Below are the code and all the weights of a small trained network. Each question names an input and a target symbol and asks about switching units off, where a switched-off unit gives its printed mean instead of its output.

import numpy as np


def w(rows, s, z=0):
    codes = np.array(rows[::2]) - 128.0
    scale = np.full(codes.shape[1], s)
    scale[-1] = z or s
    return codes * scale


def norm(h):
    return h / np.sqrt((h * h).mean(-1, keepdims=True) + 1e-5)


def f(y):
    return np.maximum(y, 0)


def softmax(a):
    e = np.exp(a - a.max(-1, keepdims=True))
    return e / e.sum(-1, keepdims=True)


def log_softmax(a):
    a = a - a.max(-1, keepdims=True)
    return a - np.log(np.exp(a).sum(-1, keepdims=True))


def net(x, mask):
    ids = ['ΓΔΘΦΨΩαελμπ'.index(c) for c in x.split()]
    T = len(ids)
    res = E[ids] + P[:T]
    u = 0
    for l in range(2):
        r = norm(res)
        for j in range(2):
            rows = slice(3 * j, 3 * j + 3)
            q, k, v = (r @ M[l][rows].T for M in (Q, K, V))
            z = softmax(np.where(np.tri(T) > 0, q @ k.T / 3**0.5, -1e9)) @ v
            o = O[l][rows]
            res = res + np.where(mask[u + j], z, o[:, -1]) @ o[:, :-1]
        u += 2
        y = f(norm(res) @ A[l][:, :-1].T + A[l][:, -1])
        res = res + np.where(mask[u : u + 4], y, B[l][:, -1]) @ B[l][:, :-1]
        u += 4
    return log_softmax(norm(res)[-1] @ U[:, :-1].T + U[:, -1])


Q, K, V, O, A, B = {}, {}, {}, {}, {}, {}
E = w([
[160,115,127,200],'Γ',
[63,108,99,97],'Δ',
[146,94,253,123],'Θ',
[118,77,108,129],'Φ',
[129,90,139,176],'Ψ',
[168,204,152,137],'Ω',
[129,50,138,129],'α',
[109,66,143,145],'ε',
[21,131,188,141],'λ',
[89,153,171,183],'μ',
[166,142,144,78],'π',
],0.029)
P = w([
[2,168,61,79],'0',
[42,165,75,98],'1',
[71,154,88,116],'2',
[67,134,115,113],'3',
[76,127,141,118],'4',
[92,121,159,138],'5',
[104,106,184,146],'6',
[123,109,218,163],'7',
[130,112,236,151],'8',
[134,120,239,122],'9',
],0.007)
Q[0] = w([
[202,188,120,197],'L0H1',
[70,163,156,128],'L0H1',
[96,105,186,142],'L0H1',
[140,254,80,132],'L0H2',
[166,102,123,54],'L0H2',
[68,96,247,95],'L0H2',
],0.025)
K[0] = w([
[155,154,31,118],'L0H1',
[92,149,142,154],'L0H1',
[109,99,153,177],'L0H1',
[127,229,31,131],'L0H2',
[156,104,133,72],'L0H2',
[123,134,255,118],'L0H2',
],0.027)
V[0] = w([
[85,183,158,115],'L0H1',
[163,160,42,202],'L0H1',
[160,79,180,139],'L0H1',
[126,4,22,131],'L0H2',
[91,76,158,221],'L0H2',
[144,19,221,72],'L0H2',
],0.019)
O[0] = w([
[98,171,154,151,158],'L0H1',
[196,162,70,90,57],'L0H1',
[141,123,155,170,162],'L0H1',
[2,115,88,182,80],'L0H2',
[125,211,132,186,248],'L0H2',
[114,56,188,216,255],'L0H2',
],0.019,0.013)
A[0] = w([
[224,136,91,89,4],'L0N1',
[106,82,206,42,138],'L0N2',
[85,85,62,251,34],'L0N3',
[128,27,201,90,163],'L0N4',
],0.021,0.0037)
B[0] = w([
[55,178,159,231,158],'L0N1',
[106,174,40,217,182],'L0N2',
[215,248,43,111,255],'L0N3',
[246,145,26,104,215],'L0N4',
],0.016,0.014)
Q[1] = w([
[148,254,229,216],'L1H1',
[84,24,167,69],'L1H1',
[75,218,130,176],'L1H1',
[190,206,120,165],'L1H2',
[169,157,64,188],'L1H2',
[197,185,146,229],'L1H2',
],0.021)
K[1] = w([
[189,193,137,228],'L1H1',
[37,218,33,54],'L1H1',
[203,121,185,154],'L1H1',
[166,112,120,218],'L1H2',
[165,123,175,127],'L1H2',
[249,117,164,236],'L1H2',
],0.021)
V[1] = w([
[174,151,162,24],'L1H1',
[214,92,5,91],'L1H1',
[220,223,109,125],'L1H1',
[12,137,216,242],'L1H2',
[216,57,52,197],'L1H2',
[180,99,196,114],'L1H2',
],0.031)
O[1] = w([
[118,163,197,71,38],'L1H1',
[30,120,49,39,44],'L1H1',
[132,227,112,100,229],'L1H1',
[3,129,124,191,201],'L1H2',
[191,70,36,119,251],'L1H2',
[139,165,121,173,129],'L1H2',
],0.033,0.022)
A[1] = w([
[124,182,173,87,22],'L1N1',
[19,3,95,156,33],'L1N2',
[35,77,214,176,252],'L1N3',
[73,44,5,46,133],'L1N4',
],0.027,0.0016)
B[1] = w([
[61,140,69,55,162],'L1N1',
[60,167,173,6,218],'L1N2',
[234,125,160,109,248],'L1N3',
[209,3,188,170,254],'L1N4',
],0.03,0.0099)
U = w([
[134,141,116,105,73],'Γ',
[115,99,186,84,231],'Δ',
[156,88,120,162,24],'Θ',
[104,80,140,101,174],'Φ',
[125,187,22,146,1],'Ψ',
[132,167,131,81,223],'Ω',
[101,67,86,172,132],'α',
[61,125,108,156,137],'ε',
[173,115,250,190,149],'λ',
[145,236,169,137,109],'μ',
[241,74,116,85,161],'π',
],0.014,0.0054)

Each question gives the input, a string of symbols that net reads in full, and the target symbol t.
The units are the heads (3 rows each of Q, K, V and O) and the neurons (one row each of A and B). Each row of codes is followed by its name. A weight is (code - 128) times the scale printed after its matrix; where a second scale follows, it is the last column's (O, A, B and U).
mask holds one flag per unit, layer by layer, with each layer's heads first. A switched-off unit (its flag False) gives its mean, the last column of its rows in O or B, instead of its output. The means were averaged over made-up inputs and are rounded, as every weight is.
A unit's drop is (log p(t) with every unit on - log p(t) with that unit switched off) / (log p(t) with every unit on - log p(t) with every unit switched off).
The circuit of an input: a set's keep is (log p(t) with only the set's units on - log p(t) with every unit switched off) / (log p(t) with every unit on - log p(t) with every unit switched off). Starting from all 12 units, units are removed one at a time, each time the one whose removal leaves the highest keep (on an exact tie, the one counted first), for as long as the keep stays at least 0.8.
units of the circuit, in order: the units of the circuit, biggest drop first
k most important neurons: the k neurons with the biggest drops, biggest first
k most important neurons of layer l: the k neurons of layer l with the biggest drops, biggest first
which heads matter: for each layer, one digit per head in row order, 1 if its drop is at least 0.15 and else 0, layers parted by /
input Γ π Θ α Ψ Γ, target Ψ: which heads matter : 01 / 00
input Γ λ μ Δ Ψ Ψ, target Ψ: which heads matter : 11 / 00
input π μ Ψ λ Ω Ψ α α α Γ, target α: which heads matter : 11 / 11
input Δ Φ Ψ ε λ Ψ Ω π λ, target π: units of the circuit, in order : [L1H2, L0H2]
input μ μ μ π μ α Γ μ, target μ: units of the circuit, in order : [L0N4, L0H2, L1H1]
input π Γ λ Δ Ψ Ψ Δ Ψ Φ Δ, target Ψ: which heads matter : 11 / 10
input Ω Φ ε α μ α, target μ: most important neuron : [L1N4]
input μ λ λ Δ, target λ: which heads matter : 00 / 10
input ε λ μ Δ Γ Ψ, target μ: units of the circuit, in order : [L0H2, L1H1, L0N4]
input Δ λ α, target λ: which heads matter : 01 / 10
input Γ λ Δ Ψ λ α, target λ: units of the circuit, in order : [L0H2, L1N3, L1H2]
input π π Φ ε Γ ε Ψ Φ, target ε: units of the circuit, in order : [L0H2, L1H2]
input Ω ε Φ, target ε: units of the circuit, in order : [L0H2, L0H1, L1H2, L1N2]
input λ Ω λ Ψ, target λ: 2 most important neurons : [L0N3, L0N4]
input Δ α Φ, target α: units of the circuit, in order : [L0H2]
input Φ λ π Δ, target π: which heads matter : 11 / 01
input λ Ω α Ω λ, target λ: units of the circuit, in order : [L0H2, L1H1, L0N3, L0H1]
input α Ψ Ω, target α: units of the circuit, in order : [L0H2, L1H1, L1H2]
input Θ Γ Δ Φ Γ Ω, target Ψ: 3 most important neurons : [L0N4, L1N4, L0N1]
input Γ α Ψ, target α: most important neuron of layer 0 : [L0N3]
input Ψ α ε Ψ, target ε: which heads matter : 01 / 01
input Δ Γ π π Φ π Ω Ψ Φ Ψ, target Ψ: units of the circuit, in order : [L0N3, L1H1, L0H2]
